Below are the code and all the weights of a small trained network. Each question names an input and a class and asks about switching units off, where a switched-off unit gives its printed mean instead of its output.

import numpy as np


def w(rows, s, z=0):
    codes = np.array(rows[::2]) - 128.0
    scale = np.full(codes.shape[1], s)
    scale[-1] = z or s
    return codes * scale


def f(y):
    return np.maximum(y, 0)


def log_softmax(a):
    a = a - a.max(-1, keepdims=True)
    return a - np.log(np.exp(a).sum(-1, keepdims=True))


def net(x, mask):
    res = np.array(x, float).reshape(1, 8) / 4 @ E
    y = f(res @ A[0][:, :-1].T + A[0][:, -1])
    res = res + np.where(mask, y, B[0][:, -1]) @ B[0][:, :-1]
    return log_softmax(res[-1] @ U[:, :-1].T + U[:, -1])


A, B = {}, {}
E = w([
[185,27,181,54,77,193],'x0',
[119,228,202,124,77,112],'x1',
[101,100,106,114,165,2],'x2',
[40,117,163,189,210,225],'x3',
[29,4,128,150,26,145],'x4',
[66,125,124,1,118,142],'x5',
[129,95,105,149,112,60],'x6',
[110,44,230,114,186,129],'x7',
],0.0092)
A[0] = w([
[119,151,71,180,153,120,253],'n0',
[179,185,106,86,110,185,109],'n1',
[195,124,111,181,172,181,190],'n2',
[214,132,93,182,171,200,89],'n3',
[79,118,230,141,208,211,102],'n4',
[151,56,154,119,76,120,22],'n5',
[150,126,64,109,101,108,51],'n6',
[198,173,170,154,144,90,175],'n7',
[54,109,137,137,147,149,228],'n8',
[154,135,103,66,142,118,249],'n9',
[93,144,189,138,215,188,135],'n10',
[123,95,129,184,1,172,26],'n11',
[141,104,103,143,82,169,34],'n12',
[68,89,51,121,155,101,165],'n13',
[61,228,115,154,170,147,142],'n14',
],0.013,0.0045)
B[0] = w([
[103,171,123,165,136,101,225],'n0',
[67,147,214,48,160,163,195],'n1',
[175,131,8,148,169,116,225],'n2',
[168,144,41,145,239,131,223],'n3',
[159,95,156,168,159,161,255],'n4',
[111,130,55,121,95,86,191],'n5',
[76,92,200,171,172,135,170],'n6',
[185,229,54,146,157,110,228],'n7',
[178,122,128,171,132,63,213],'n8',
[194,127,168,102,141,172,194],'n9',
[113,98,171,185,204,90,232],'n10',
[74,108,86,106,76,142,214],'n11',
[150,168,71,81,91,128,165],'n12',
[172,88,156,160,166,58,209],'n13',
[36,167,42,48,79,58,238],'n14',
],0.011,0.014)
U = w([
[79,79,121,180,1,79,122],'0',
[132,155,173,16,109,112,197],'1',
[199,76,88,125,162,81,109],'2',
[169,149,91,102,110,206,2],'3',
[141,38,162,219,224,93,182],'4',
[75,98,92,110,70,158,70],'5',
[149,210,48,154,153,25,185],'6',
[196,209,246,116,119,128,49],'7',
],0.01,0.005)

Each question gives the input, the list of numbers given to net, and the class t.
The units are the neurons (one row each of A and B). Each row of codes is followed by its name. A weight is (code - 128) times the scale printed after its matrix; where a second scale follows, it is the last column's (A, B and U).
mask holds one flag per neuron, in row order. A switched-off neuron (its flag False) gives its mean, the last column of its row in B, instead of its output. The means were averaged over made-up inputs and are rounded, as every weight is.
A unit's drop is (log p(t) with every unit on - log p(t) with that unit switched off) / (log p(t) with every unit on - log p(t) with every unit switched off).
The circuit of an input: a set's keep is (log p(t) with only the set's units on - log p(t) with every unit switched off) / (log p(t) with every unit on - log p(t) with every unit switched off). Starting from the 12 units with the biggest drops (on a tie, the unit counted first), units are removed one at a time, each time the one whose removal leaves the highest keep (on an exact tie, the one counted first), for as long as the keep stays at least 0.8.
circuit, biggest first: the units of the circuit, biggest drop first
top k neurons: the k neurons with the biggest drops, biggest first
drop when u is switched off: that unit's drop, to one decimal
input [4,-8,2,-3,-6,0,1,3], class 2: circuit, biggest first -> [n14 n9 n10]
input [7,-4,8,-8,-6,2,5,5], class 2: circuit, biggest first -> [n9]
input [-1,-7,1,3,4,4,-2,-5], class 4: top 3 neurons -> [n14 n13 n7]
input [8,6,1,-4,-1,-4,-3,0], class 7: top 2 neurons -> [n14 n2]
input [-1,7,1,-7,-8,7,0,-6], class 1: top 2 neurons -> [n1 n14]
input [8,5,-1,2,3,-5,3,6], class 0: circuit, biggest first -> [n11 n3]
input [2,5,-7,0,-6,-2,6,6], class 4: top 4 neurons -> [n14 n4 n10 n5]
input [1,7,-7,2,-4,2,5,3], class 4: top 2 neurons -> [n10 n4]
input [4,3,-6,-2,1,-6,-1,-3], class 3: top 2 neurons -> [n14 n1]
input [-4,6,1,5,3,-3,5,3], class 4: top 4 neurons -> [n7 n4 n2 n10]
input [6,-3,8,1,5,3,6,-6], class 4: top 2 neurons -> [n13 n14]
input [-1,-1,4,-7,-7,7,1,8], class 7: top 2 neurons -> [n9 n14]
input [-2,6,-7,-1,-3,5,-6,-1], class 1: top 2 neurons -> [n1 n14]
input [-1,1,-7,-4,-4,4,3,-6], class 1: top neuron -> [n1]
input [3,2,2,-7,-5,1,3,0], class 7: drop when n14 is switched off -> 0.1
input [-2,2,-8,-8,-8,8,1,-8], class 1: drop when n1 is switched off -> 0.3
input [0,2,6,-2,5,-8,5,-8], class 0: drop when n11 is switched off -> 0.2
